Below is a small trained network, with its code and all its weights. Each question gives an input and a target symbol and asks what happens when units are switched off, that is, made to give their printed mean instead of their output.

import numpy as np


def w(rows, s, z=0):
    codes = np.array(rows[::2]) - 128.0
    scale = np.full(codes.shape[1], s)
    scale[-1] = z or s
    return codes * scale


def f(y):
    return y / 2 * (1 + np.tanh(0.7978845608 * (y + 0.044715 * y**3)))


def softmax(a):
    e = np.exp(a - a.max(-1, keepdims=True))
    return e / e.sum(-1, keepdims=True)


def log_softmax(a):
    a = a - a.max(-1, keepdims=True)
    return a - np.log(np.exp(a).sum(-1, keepdims=True))


def net(x, mask):
    ids = ['ΓΦΩαδζηξσ'.index(c) for c in x.split()]
    T = len(ids)
    res = E[ids] + P[:T]
    r = res
    for j in range(2):
        rows = slice(4 * j, 4 * j + 4)
        q, k, v = (r @ M[0][rows].T for M in (Q, K, V))
        z = softmax(np.where(np.tri(T) > 0, q @ k.T / 4**0.5, -1e9)) @ v
        o = O[0][rows]
        res = res + np.where(mask[j], z, o[:, -1]) @ o[:, :-1]
    y = f(res @ A[0][:, :-1].T + A[0][:, -1])
    res = res + np.where(mask[2:14], y, B[0][:, -1]) @ B[0][:, :-1]
    return log_softmax(res[-1] @ U[:, :-1].T + U[:, -1])


Q, K, V, O, A, B = {}, {}, {}, {}, {}, {}
E = w([
[131,166,123,122],'Γ',
[102,183,130,174],'Φ',
[141,190,163,34],'Ω',
[116,136,84,24],'α',
[166,113,6,187],'δ',
[89,81,85,143],'ζ',
[214,132,156,86],'η',
[116,145,173,97],'ξ',
[171,103,198,60],'σ',
],0.022)
P = w([
[2,213,105,80],'0',
[169,94,132,115],'1',
[168,95,121,127],'2',
[167,97,120,132],'3',
[158,96,130,137],'4',
[149,113,139,133],'5',
],0.0084)
Q[0] = w([
[69,114,4,142],'head 1',
[125,193,141,112],'head 1',
[66,184,150,107],'head 1',
[115,89,232,94],'head 1',
[196,128,91,132],'head 2',
[56,72,90,87],'head 2',
[127,156,140,116],'head 2',
[169,119,61,211],'head 2',
],0.014)
K[0] = w([
[243,38,137,217],'head 1',
[37,161,112,144],'head 1',
[13,165,157,163],'head 1',
[91,253,175,90],'head 1',
[187,68,183,107],'head 2',
[48,39,69,43],'head 2',
[77,201,153,47],'head 2',
[255,57,203,133],'head 2',
],0.0096)
V[0] = w([
[137,112,164,155],'head 1',
[175,136,110,43],'head 1',
[73,148,188,129],'head 1',
[98,251,39,144],'head 1',
[164,91,145,241],'head 2',
[157,92,168,69],'head 2',
[16,1,123,169],'head 2',
[127,70,36,125],'head 2',
],0.0095)
O[0] = w([
[103,191,140,76,90],'head 1',
[139,15,89,55,195],'head 1',
[70,31,186,111,145],'head 1',
[161,63,157,246,200],'head 1',
[122,155,167,11,3],'head 2',
[81,114,97,44,157],'head 2',
[111,191,104,119,50],'head 2',
[185,141,2,99,111],'head 2',
],0.0082,0.015)
A[0] = w([
[153,120,48,191,118],'neuron 1',
[87,115,207,220,151],'neuron 2',
[120,169,134,189,169],'neuron 3',
[160,190,93,162,253],'neuron 4',
[124,98,186,118,136],'neuron 5',
[251,124,176,68,218],'neuron 6',
[109,104,188,58,124],'neuron 7',
[130,56,224,137,165],'neuron 8',
[160,118,65,186,37],'neuron 9',
[121,103,154,45,148],'neuron 10',
[63,175,253,111,180],'neuron 11',
[156,133,186,67,133],'neuron 12',
],0.011,0.0056)
B[0] = w([
[123,92,143,114,186],'neuron 1',
[119,131,203,196,209],'neuron 2',
[115,168,177,102,143],'neuron 3',
[91,188,141,178,153],'neuron 4',
[141,189,118,74,177],'neuron 5',
[96,121,76,170,178],'neuron 6',
[124,147,160,141,152],'neuron 7',
[104,150,87,40,253],'neuron 8',
[146,122,141,94,168],'neuron 9',
[209,217,98,161,152],'neuron 10',
[248,27,116,98,141],'neuron 11',
[141,106,107,135,139],'neuron 12',
],0.011,0.023)
U = w([
[145,136,182,175,192],'Γ',
[246,120,179,139,42],'Φ',
[36,140,190,43,74],'Ω',
[192,19,119,183,54],'α',
[254,117,97,251,82],'δ',
[10,123,54,226,254],'ζ',
[147,126,91,73,212],'η',
[219,99,156,110,154],'ξ',
[223,152,139,101,113],'σ',
],0.0083,0.0046)

Each question gives the input, a string of symbols that net reads in full, and the target symbol t.
The units are the heads (4 rows each of Q, K, V and O) and the neurons (one row each of A and B). Each row of codes is followed by its name. A weight is (code - 128) times the scale printed after its matrix; where a second scale follows, it is the last column's (O, A, B and U).
mask holds one flag per unit, heads first, then neurons. A switched-off unit (its flag False) gives its mean, the last column of its rows in O or B, instead of its output. The means were averaged over made-up inputs and are rounded, as every weight is.
A unit's drop is (log p(t) with every unit on - log p(t) with that unit switched off) / (log p(t) with every unit on - log p(t) with every unit switched off).
The circuit of an input: a set's keep is (log p(t) with only the set's units on - log p(t) with every unit switched off) / (log p(t) with every unit on - log p(t) with every unit switched off). Starting from the 12 units with the biggest drops (on a tie, the unit counted first), units are removed one at a time, each time the one whose removal leaves the highest keep (on an exact tie, the one counted first), for as long as the keep stays at least 0.8.
units of the circuit, in order: the units of the circuit, biggest drop first
unit that matters most: the unit with the biggest drop
top k neurons: the k neurons with the biggest drops, biggest first
heads that matter: for each layer, one digit per head in row order, 1 if its drop is at least 0.15 and else 0, layers parted by /
drop of u: that unit's drop, to one decimal
input δ Ω α, target δ: units of the circuit, in order -> [head 1]
input Ω Ω Ω Ω, target Ω: units of the circuit, in order -> [neuron 8; head 2; head 1; neuron 11]
input Ω α Γ, target α: heads that matter -> 10
input α ζ ζ α η, target η: units of the circuit, in order -> [head 2; neuron 8; neuron 2]
input Ω δ δ α, target δ: units of the circuit, in order -> [head 1; neuron 8]
input ζ δ σ, target ζ: heads that matter -> 11
input η ξ α Ω Ω σ, target η: heads that matter -> 10
input η Γ Ω Ω ξ, target η: heads that matter -> 10
input η ζ Ω, target η: units of the circuit, in order -> [neuron 2; head 1]
input σ ζ η, target σ: top 2 neurons -> [neuron 10; neuron 7]
input δ Ω ξ, target δ: top 4 neurons -> [neuron 8; neuron 10; neuron 6; neuron 5]
input η α Ω α, target α: top 3 neurons -> [neuron 8; neuron 5; neuron 1]
input Γ δ α Γ, target δ: units of the circuit, in order -> [neuron 8; head 1]
input α Ω α α Ω Φ, target Γ: top 2 neurons -> [neuron 2; neuron 6]
input η Φ η, target η: units of the circuit, in order -> [neuron 2; head 2; neuron 8]
input α α Ω Ω σ, target α: units of the circuit, in order -> [head 2; head 1]
input η Ω Φ, target Γ: heads that matter -> 10
input Ω Φ Ω η ξ ξ, target Ω: units of the circuit, in order -> [neuron 8; head 1; head 2]
input Γ η Γ Φ ζ α, target ζ: top 2 neurons -> [neuron 8; neuron 5]
input δ ζ Ω α, target ζ: top 2 neurons -> [neuron 4; neuron 8]
input δ η ζ η Ω Ω, target δ: unit that matters most -> head 2
input Ω ξ Ω η α ζ, target η: top 2 neurons -> [neuron 2; neuron 6]
input ζ η Ω, target ζ: top neuron -> [neuron 4]
input Ω δ ξ, target Ω: drop of head 1 -> 0.1
